Here are made-up things, facts about them, and rows of numbers that follow some of those facts. Name the thing behind each unnamed row.

Some rows with their names:
[-35   7   7  29   7  24  10  22 -39 -21  -2  22  -8 -35]: mimol
[-63  24  16  14  24  32  25  27 -26 -43  -6  28 -16  -3]: tizon
[-37 -21   5  73   6  27  -6  60 -53  23   0   6 -35 -17]: nozun
[-38  12   3  35  21  29  -2  31 -54 -25   5  34  -9 -28]: somer
[-30 -10  29  42  -7  21   4  21 -56 -36  25  41 -28 -24]: bustes
[-50  29  -1  36  24  22  10  25 -61 -11 -51  38  23 -52]: ladrebo
[-37  11  14  28   9  24   2  27 -46 -26  -4  20 -13 -41]: kivonol
[-27   0   9  24   0  15   1   9 -60 -27  -9  36  -4 -31]: drabrila
[-29  21  17  52   1  18   6  33 -65 -20   7   3 -22 -11]: kotron
[  4   7 -14  38  35  -9   0  40 -65   6 -53  11  -1 -38]: skebem
[-46  20  -9  21  18   8  10  31 -33  -8 -48  27   7 -23]: lagak
[-14 -17  17  38  30  -2  -7  59 -56  -7  -9  41 -17 -45]: bustas
[-83  39  30 -16  -9  62  46  15 -28 -61  18  74  -5  10]: stobron
[-49  13  16  26 -16  36  23   8 -54 -42   0  44   9 -20]: bregres
[-26   1 -11  37  -1  28   0  20 -61 -34  -2  37  -5 -20]: nakli
[-32   6  11  27   9  19  17  26 -51 -23  -1  14 -18 -29]: flapo
[-33  27  -3  14  27   8   9  21 -42   8 -49  24 -10 -21]: ropu
[-32 -16   2  43  19  24  -1  71 -55  24 -59  30   4 -43]: zakluklum
[-36 -14  30  46 -18  22   9  23 -64 -45  26  40 -22 -11]: gritres
[-39  17  -8  49  25  31  15  19 -66  -7 -63  39   3 -46]: ribak
[-40  10  14  13  27  20  15  37 -41 -26  -6  28 -31 -20]: motam
[-40  19  22  42  27  29  16  37 -63 -38 -19  53 -11 -61]: rigri
[-57  19  24  13  -5  23  20  15 -35 -48 -26  54 -18 -14]: baklalol
[-75   4  22 -12  -3  57  41  26 -33 -45  20  49 -36  -2]: firur
[-84  47  21  -4 -25  61  45  -2 -33 -45  13  36  -9  16]: biflim
[-44   7   4  34  15  19   6  19 -46 -18  -8  34 -27 -29]: ruzak

There are 5 kinds of fact about the things: muzel, totum, retuk, gokur, nubror.
baklalol muzel b; baklu muzel f; baplo muzel b; biflim muzel d; boklur muzel f; boko muzel a
bregres muzel d; bresem muzel b; bustas muzel b; bustes muzel e; deklir muzel a; drabrila muzel d
drodri muzel c; duplodo muzel b; fezel muzel b; firur muzel c; flemo muzel b; flipli muzel a
fliti muzel a; fluflir muzel b; fube muzel d; gonun muzel a; gritres muzel e; kefe muzel a
kiskasto muzel c; kloton muzel d; kotron muzel f; ladrebo muzel a; lagak muzel a; lero muzel d
lezo muzel e; motam muzel b; nakli muzel d; neklam muzel b; nidroplel muzel a; nozun muzel f
nuner muzel c; pavil muzel b; plodirol muzel a; refen muzel b; ribak muzel a; rigri muzel b
ropu muzel a; sepelos muzel c; sigror muzel a; skebem muzel a; skodran muzel e; sota muzel a
stobron muzel c; tizon muzel b; toklim muzel e; trabi muzel b; tragom muzel e; triflubo muzel c
truzokluk muzel a; vegram muzel c; vobil muzel e; vubir muzel c; zakluklum muzel a; zovedrim muzel c
baklalol totum flemo; baklu totum fezel; baplo totum neklam; biflim totum baklu; boklur totum trabi; boko totum drabrila
bresem totum boko; bustas totum nidroplel; bustes totum bregres; deklir totum rigri; drodri totum vubir; duplodo totum tizon
firur totum skodran; flemo totum lezo; flipli totum ladrebo; fliti totum baplo; fluflir totum nozun; fube totum vegram
gonun totum ribak; gritres totum fliti; kefe totum lero; kiskasto totum kotron; kotron totum triflubo; ladrebo totum deklir
lagak totum bustes; lero totum nakli; lezo totum gonun; nidroplel totum zakluklum; nozun totum truzokluk; nuner totum motam
pavil totum kloton; refen totum sota; ribak totum vobil; ropu totum sepelos; sepelos totum baklalol; sigror totum biflim
skebem totum gritres; sota totum kefe; stobron totum bustas; tizon totum bresem; toklim totum pavil; trabi totum ropu
tragom totum plodirol; triflubo totum skebem; truzokluk totum lagak; vegram totum stobron; zakluklum totum flipli; zovedrim totum tragom
baklalol retuk ruzak; baklu retuk platrivun; baplo retuk flapo; biflim retuk platrivun; boklur retuk ruzak; boko retuk mimol
bregres retuk bobrugo; bresem retuk mimol; bustas retuk somer; bustes retuk bobrugo; deklir retuk somer; drabrila retuk mimol
drodri retuk kuflu; duplodo retuk mimol; fezel retuk platrivun; firur retuk guklega; flemo retuk ruzak; flipli retuk somer
fliti retuk flapo; fluflir retuk bobrugo; fube retuk somer; gonun retuk ruzak; gritres retuk flapo; kefe retuk lele
kiskasto retuk flapo; kloton retuk grubrur; kotron retuk flapo; ladrebo retuk somer; lagak retuk bobrugo; lero retuk lele
lezo retuk ruzak; motam retuk zoketror; nakli retuk lele; neklam retuk flapo; nidroplel retuk somer; nozun retuk bobrugo
nuner retuk zoketror; pavil retuk grubrur; plodirol retuk kivonol; refen retuk lele; ribak retuk ruzak; rigri retuk somer
ropu retuk ruzak; sepelos retuk ruzak; sigror retuk platrivun; skebem retuk flapo; skodran retuk guklega; sota retuk lele
stobron retuk somer; tizon retuk mimol; toklim retuk grubrur; trabi retuk ruzak; tragom retuk kivonol; triflubo retuk flapo
truzokluk retuk bobrugo; vegram retuk somer; vobil retuk ruzak; vubir retuk kuflu; zakluklum retuk somer; zovedrim retuk kivonol
baklalol gokur 861; biflim gokur 74; boklur gokur 54; boko gokur 564; bregres gokur 861; bresem gokur 74
bustas gokur 564; deklir gokur 799; drabrila gokur 498; drodri gokur 799; duplodo gokur 646; fezel gokur 482
firur gokur 54; flemo gokur 74; flipli gokur 54; fliti gokur 799; fluflir gokur 54; fube gokur 498
gonun gokur 564; gritres gokur 482; kefe gokur 54; kloton gokur 54; lagak gokur 482; lero gokur 482
nidroplel gokur 646; nozun gokur 662; nuner gokur 662; pavil gokur 799; plodirol gokur 662; refen gokur 74
ribak gokur 799; sepelos gokur 646; sigror gokur 646; skebem gokur 646; sota gokur 799; stobron gokur 74
tizon gokur 861; toklim gokur 74; trabi gokur 482; tragom gokur 482; triflubo gokur 498; truzokluk gokur 498
vegram gokur 482; vobil gokur 662; vubir gokur 498; zakluklum gokur 662; zovedrim gokur 564; baklu nubror skebem
boklur nubror nakli; boko nubror zovedrim; fezel nubror firur; fezel nubror neklam; fezel nubror truzokluk; flipli nubror boklur
fomir nubror tizon; fomir nubror toklim; grubrur nubror toklim; kefe nubror kloton; kiskasto nubror firur; kloton nubror zoketror
kloton nubror boko; kuflu nubror truzokluk; kuflu nubror nakli; lagak nubror fomir; nakli nubror skebem; nakli nubror baklu
neklam nubror toklim; nozun nubror truzokluk; pavil nubror toklim; ribak nubror baklu; ruzak nubror drodri; somer nubror skebem
somer nubror sota; tizon nubror firur; tizon nubror toklim; toklim nubror skebem; triflubo nubror toklim; truzokluk nubror skebem
truzokluk nubror neklam; truzokluk nubror triflubo; truzokluk nubror baklu; zovedrim nubror toklim; zovedrim nubror baklu

Which thing is each row?
Some rows may be things named above.
[-32 -10  34  56  -9  28   1   2 -67 -39  17  49 -32 -32] => lezo
[-94  36   8  40 -27  51   5  15 -51 -24   1  18 -31  13] => boklur
[-75   7  17 -13  -6  60  42  27 -39 -48  21  45 -32  -2] => firur
[-40 -16   5   4  26  16  31  33 -66 -45  19  36 -40 -18] => kiskasto
[-19  -4  10   5  30  18  17  26 -53 -32  21  42 -36 -29] => vubir
[-28 -37  33  84   4  45  14  38 -74  -3  10  55 -50 -53] => vobil
[-19 -14  20  18  33  18  28  18 -59 -42  15  42 -26 -12] => triflubo
[-25   2   0  51  30  12   2  25 -66  11 -65  30  -5 -60] => gonun
[-89  41  -3  20  -8  48  30  28 -43 -28 -47  51  28 -13] => flipli
[-25  -5 -15  37  30  -7   5  41 -51  15 -47  17  -4 -35] => boko
[-93  27  33  15 -17  80  25   4 -40 -71  36  27 -19  32] => toklim
[-34 -12  30  51  -7  33   1   6 -68 -37  16  52 -39 -35] => lezo
[-31   5  -3  25   6  12  17  35 -54  -9 -56  24  19 -36] => fliti
[-41  20 -16  23  12  12  16  27 -39  -9 -44  25   8 -19] => lagak
[-36  -3  18  41  34  29  29  24 -59 -51 -21  34 -10 -33] => neklam
[-34   1  22  36  12  20  24  33 -54 -49 -26  37 -12 -37] => baplo
[-85  54  23  -1 -10  49  44  17  -7 -64  -5  49  -3  11] => bresem
[-24  -3  15   7  26  19  19  24 -54 -33  27  47 -36 -29] => vubir
[-29  -4  -9  31  22  24  13  66 -43  34 -46  18 -10 -32] => plodirol
[-89  47  35  12 -16  59  41   9 -25 -71 -26  61  -6   5] => flemo
[-24 -16  16  18  35  17  29  22 -50 -46  17  39 -23  -9] => triflubo
[-40   3   4  29  17  14  12  32 -38 -37 -11  45 -17 -17] => fezel
[-19  -3  16   1  28  18  19  25 -47 -37  22  43 -37 -24] => vubir
[-29  -4  -8  36  21  20  13  62 -41  31 -46  22 -11 -33] => plodirol
[-32 -19  14  -2  22  29  16  32 -60 -33  15  41 -38 -23] => drodri
[-94  47  25 -13  -9  60  39  21 -19 -67  -3  32 -24  12] => refen
[-37 -14  11   1  20  29  13  36 -59 -31  16  40 -45 -32] => drodri
[-82  26  14   1  -1  56  30  37 -29 -41  -5  32 -28  -5] => fluflir
[-34   0  20  34  10  19  25  32 -59 -50 -27  34 -12 -41] => baplo
[-21 -14   9  21  37  18  30  18 -56 -48  13  46 -22 -12] => triflubo
[-15  -2 -21  16  41  -6  -8  47 -67  14 -47  -2 -19 -52] => sigror
[  8 -40  18  24  30  -9  -3  29 -61 -18   5  58 -46 -46] => sepelos
[-15 -15   9  20  43  -2  -6  49 -68 -12 -10  12 -48 -52] => duplodo
[-42  13   5   6  22  17  -2  30 -70 -14  12  24 -23 -21] => fube
[-83  40  -7  13  -1  44  36  31 -22  -9 -44  31  11   4] => kefe
[-36  33 -22  26  27   8   9  24 -46 -12 -34  21   4 -17] => truzokluk
[-77  27  10  24 -11  43  39  13 -34 -28   8  43 -10  13] => kloton
[-37  26  -7  15  26  17  18  39 -48   6 -40  15  -9 -26] => sota
[-17 -45  -2  17  44  20   2  47 -70 -22  18  35 -43 -30] => zovedrim
[-28  24   4  62  -4  24 -15  30 -53 -21   9  12 -20  -5] => baklu
[-40  26  -8  13  25  24  12  33 -47   4 -39  11  -5 -31] => sota
[-60  20  23  21  -4  24  14  14 -35 -51 -25  52 -17 -16] => baklalol
[-37   2  18   6  25  24  14  37 -55 -30  24  60 -32 -16] => vegram
[-83  44 -12  12   4  40  38  28 -23 -11 -36  27  16   7] => kefe
[-31 -44  13  18  24  40  17  61 -58  -3  12  41 -53 -31] => nuner
[-11   1  -6  29  36 -17 -20  51 -63  13 -45  24   8 -51] => nidroplel
[ 10 -32  16  26  32  -1  -1  28 -62 -19   7  59 -46 -43] => sepelos

The same things again, as new rows of numbers:
Some things and their rows:
[-25   9 -17 -11 -26   8  14  10   2 -34 -31  14 -18   4 -22  13 -24  30
 -15  -9   7  14 -11  12  15   8  -4  -1  -5  16   7 -20  25]: lero
[-11   9  -2   8  26   1 -32 -14   6  14 -10   3  31  -5 -26  -8   7  24
 -15 -12  10   6  16  15  -5 -12   9  15  -5  14  -9   2 -11]: lele
[-34 -14  18  20 -39   3   6  -6 -22 -31 -27  -3   8 -20  11   7  -4 -22
 -11   6   9  13  14 -32  13  -3  12 -18  23  -1  14   9 -26]: stobron
[  9   6   9   5  10  10 -47  -4  -4  18  -7  -3  30   4 -18  -4   3  30
  -2 -10  19   0  38  22  -5 -19  28  15  -8   5  -3  19 -16]: somer
[  3   2   8  11 -44 -12  -7  14 -21 -12 -16 -15 -32 -10  13 -41 -28 -27
  -4   3  -5  -8  -3  10 -47   2 -23 -18  -9  20 -13  22  14]: nidroplel
[-10 -12 -22 -11  -7   3  23 -21  17  -3 -20 -35  -4  -1  10  21 -12  26
  13  15 -11 -32  -5 -26 -31 -32   2 -15 -11 -17 -21  23   0]: drabrila
[ -6   3 -10   6  28  -9 -35 -21   9   8 -16   5  28   1 -17  -2  -1  25
  -9  -9  12  12  17   4 -13 -17  21  13  -9  11 -17  15 -10]: guklega
[  2  10  11   2 -14   9  14   3 -10 -14 -19  10 -40   9 -10 -17  -5   1
 -28  -4   8  29 -20  37  20  15  -5   8  -3   3  -3 -12   7]: lagak
[-11   4   1  -5  31  -1 -33 -29  10  16  -3   6  22   2 -31  -9   4  18
 -11  -5  16   8  22  11  -6 -21  22  22  -5  20  -6  10  -6]: bobrugo
[ 20  24  38  30 -19 -27   9  14   7  15  16 -11   7 -33 -16 -21 -25 -31
  11   1 -21 -13  -4 -18 -15  10 -15 -22  -9  15  32  -5  18]: duplodo
[ 12   9  29  21 -33 -42 -13  21  -7  -1   7 -15 -17  -7 -25 -37   6 -39
  -8  -3 -25 -22  -1  -5 -39  -7 -25 -25  -5   4  13  -2  16]: sigror
[  7  11  20   5  -5  -4  12  23 -13   4  10  34  15 -16 -16  21  -9  -5
 -39  -2   7  23  -8  -1  44  27   0 -13   4  17  32 -15   4]: trabi
[ -3   4 -21  24  27 -26   1   5  -8 -10  -4  13   4  16   1 -11  30  -8
 -56  11   1   2  10  18   9 -15 -13 -17  -4   5 -19   4  -2]: ropu
[ -8  -1 -17  15 -37 -44   8  11 -15   0 -11 -15   6  -4  -1  -6 -28 -50
  10   1 -29  12  -2   2 -17  -5  10 -17  -8  21   2  10   7]: sepelos
[ -2 -13  23  17 -31 -20  37  33  23  -3  13 -38  -1  10   7 -17  13 -64
  53 -16  -9 -14  -3 -32  -3  25  21   4  22 -36  29  -7  -5]: zovedrim
[  1  -3  -7  -8  28  10   2  -8 -24 -32  15  -7  19   3 -23 -10  14   2
 -27  22 -10  10  29  28  27 -24  -5   9   9  -8 -13   7  11]: baklu
[ 26  24   1   3  10   0   6  22  11  32  39  -2  11 -19  -9   6   9 -10
  24   0 -29   0 -25   9  18   0 -21   6 -10 -11  -5  17  17]: pavil
[ 11   9  -2  17  38   1 -23 -22   8  24 -15   6  20  -3 -34  -5   9  19
   1  -6  14   9  18  20  -4 -15  26  13 -10  10  -9  12 -13]: grubrur
[-16 -25  -1   2   1  -5  21 -17  -1  14 -16 -29  -7 -15  14  23  22 -30
  30  24  -7  -4   4 -25   1 -47   3   0  14 -17 -16  16 -15]: triflubo
[-20   8   5   1  41  -7 -30 -18  25  14  -3  -9  19   1 -31  -4  12  18
  -8  -2   5  12  17   6 -16 -25   9  19   2  25 -22  -8 -12]: flapo
[ 12   3 -25  -9  -1 -13  -2   8   4   0  20 -14 -44  10  16 -23   0   2
  10   1  -4  -9 -34  27 -38  -2 -14  25 -20  14 -40   9  12]: fliti
[ 18  19 -10   6  41  16   8 -22   2 -10   9   8   8   1  23   4 -23  30
   3  22   3   7   7  -5   1  -7 -18   5 -21  52 -23 -11 -26]: baplo
[ 37  -2 -26  13  36  36   2 -29  -4  11  16  14  23   1  11  12 -21  17
  15  28  -7  15   5  12 -12  -5 -18   7 -24  42  -3 -12 -17]: neklam
[-20   9   5  -4  -1 -11   4  15 -43   7 -24 -10 -61  31  25  27   9  -1
 -21 -14  32  -8  -6  16  30  51   5  22  16 -18  20 -23  42]: plodirol
[-17  -5  36  27  -2  11  33 -10  -5 -14 -18  11  24 -29  11   8 -14  -1
 -22  18   3  16   2 -29  19   7 -16 -28   9  11   6   0   1]: bresem
[ 13  27  14   7  33   2  -6   5  -1   6  15  18  32 -13 -13  13   6   9
 -11  19  -5  -5  10   7  22 -15 -15 -12  -6  19   9  -5  -8]: motam

Which thing is each row?
Some rows may be things named above.
[ 13 -14  46   6 -14  17  26  -6  -1 -20 -13   3  17 -14 -16  -4   0  -3
  -2 -10  -7   0   4 -20  -1   1  12 -55  39 -31  17 -23 -14] => toklim
[ -8 -13 -16 -21 -25   0  24 -21  -9  -6 -24 -29 -21 -11   7  20 -42  13
  13   4 -25 -23 -16 -28 -35  -1  -7  -4 -14 -13   1   6  13] => bregres
[ -8  -7 -21 -17 -29   3  25 -30  -9  -7 -25 -27 -31  -6  14  28 -35  13
  15  -9 -18 -15 -15 -36 -35  -6  -2  -1 -16  -2   4   2  12] => bregres
[  4   5   4  14 -34  -6  -7   4 -20 -14 -15 -19 -29  -6  12 -37 -29 -29
  -6   1  -1  -7  -2   6 -54   3 -22 -27 -25  19 -16  22  17] => nidroplel
[-10 -11  -7   1 -17  17  19  13  14 -13   6   9 -22 -13  17 -27  40   9
 -10   6  11   9 -52  -3  26   7   3  20  10 -50 -21   1  -2] => kefe
[ 17  -2  10  29 -23 -21   7   8  -5   1 -29 -36 -20 -10   2 -39 -18 -23
   0   7 -27   2 -12  26 -29   8 -22 -11 -10   5 -19  -1  29] => skebem
[-13   2 -21  10 -31 -41   6  14  -6  -1 -22 -22   8 -13   3  -7 -25 -60
  19  -3 -23  16  -4  -6 -22  -5  -2 -18 -15  20   7  14   9] => sepelos
[-28 -14 -27 -15 -25  16  25  30  31 -13  -6   1 -13 -15 -10   9  18  24
   6   3   2   4 -34 -17  36   4   0  21  -2 -41  15  -3  15] => kloton
[ 14 -11 -31   9  17  -2   2  -4   9 -18  -9  -3   7  21 -14  20 -18  36
  -2  11 -10  -8  18  29  -6 -35   0  -8 -18  11  -1  -2  -2] => nakli
[  2  12   7 -19 -19   9   0  16 -53  -9 -24 -11 -71  42  43  24 -22  25
 -18 -28  40 -10   7  18   1  60   9  27   6   9  20 -16  15] => zakluklum
[  6 -28 -10  -9 -37  49   0   8   7 -26  14   8 -30  11  52 -24   8  21
 -12 -10  19   5 -29   1   3  18   4  24 -13 -29 -18  -5 -19] => flipli
[ 21 -16   0   1  -8 -11 -10  34   6  23  15  -7 -19  -1  -5 -28  32 -17
   4   0 -29 -11 -15  16   6 -19 -16  15  -6 -23 -19   6  19] => sota
[ -9   3   4 -14 -17 -22 -13  35  12  14  34  -3 -11   8  -9   0  28 -29
  27  -1 -25 -13  -8  -6   6 -32   3   9   5  -2   4  -4  -7] => drodri
[ -4 -14  -8   5 -17  15   6  19  18  -4  11   9 -32  -3  21 -31  38   8
 -12  -5  16   6 -45 -17  23  10   2  19   8 -43 -17  -6  -3] => kefe
[  5 -16  12 -48 -27  -1  21  17  20 -20  45   6  18  13  -3  -4  23  -8
 -15 -20 -11  -1 -21 -10  34   5  21  17  28 -45   4 -16 -11] => boklur
[ 11  17   9  11  -8  17  23   2  -7   2  -7  10  -8  -9 -10  17 -25   8
 -13   2   7  29  -9  18  42  14   2   6  -7  18   9  -8   9] => fezel
[  9 -14  44  -4  -4  11  22 -18  -7 -21 -23  11  11 -14 -18  -3  11  -4
   7   1   1   3   5 -20   4  -2  10 -47  39 -29  17 -25 -13] => toklim
[ -3  -5   7  14 -16   6  39 -27   1 -14  -8  10  17  -8  19   8 -53   5
 -22  -1  25   8  -5 -35 -12  12   2 -27  -5  13  -1  -2 -21] => flemo
[ 18   7  19  17 -18 -38  -7  15 -10   2   6 -12 -22 -15 -21 -43   3 -34
  -6  -5 -18 -19 -13   1 -33   8 -18 -27  -1   0  20  -5  13] => sigror
[-16 -15  19 -13 -34   4   4  21  24  -3  29  -1  -6  -6  -2  -5  31 -21
  20 -13 -12   7 -38 -26  40 -16  20   8  15 -27   7  -8 -24] => firur
[  4  -9  12  12  23   2  22 -13 -14  10 -10 -32 -10 -16  19  -2  30  -6
  -4  18  -9 -17  -4  -5 -15 -23 -15  -7   5 -40 -36  31   4] => truzokluk
[ 28   3  33   4 -10  -5  31  -5 -27  34   6 -20  -9 -46   7  19  -9 -19
   4  13 -26 -19 -16 -39   8   4 -25  -9   7 -36  27  19  21] => tizon
[-13   7  14  29 -28   4  28  34   8   0  10 -30   7 -15  40  -2 -34 -19
  52   0  10 -12 -18 -18  -2  41  -7  -9  -9 -21  -6  45  17] => bustas
[-10 -17   1  29 -28  -3  46  25  22 -13  -9 -38 -21   1  29 -34   7 -37
  24   0   2 -17 -22  -1 -23  43   0   9   2 -42 -11  15  23] => boko
[ 15  -8  43  -2 -13  13  19  -7  -7 -18 -20  11  13 -23 -21   0   3   0
  -3 -10   4  11   9 -16  10   2  14 -51  31 -17  28 -20 -12] => toklim
[ 11   7  -9 -12  -9 -22  35  -3 -39  22  -4 -20  -5 -22  24  39 -42   7
  -6   2  -8  -5 -30 -41 -23   1  -1  -5 -14   2  -7  24  -2] => baklalol
[-24   9  13  -6 -41  -5 -27  18 -29 -10  -4  20 -14  -7 -19   6   8 -20
 -10  -7  19  21   6   0  37  -6  10   5  12  15  46 -15 -11] => vegram
[  1 -37 -31  14 -28   1  32  10  27   0  12 -13  -6  26  57 -25 -13 -36
   8 -19   0 -22 -25 -18 -54  63 -15   4  -8 -17 -10  11   8] => gonun
[  3   2  28 -31   3  -2  14   5 -41   6   1 -23 -36  21  -9  42  -6  -6
  -3  -8   7   1  12  17  57  63   7  29  48 -22  38 -19  38] => nozun
[-11  17  33 -10 -15 -26   7  34 -35   3 -13 -15 -60  22   7  55  20 -15
  13 -17  24 -12  11 -18  38  42  25  23  27  -5  52 -38  17] => nuner
[ 10   1   4  10  -8  14   3   5 -20 -25 -21  14 -46   1  -8 -13  -1   5
 -34  -3  15  31 -27  22  24  14 -10  -7   0  11  -6 -10  -2] => lagak

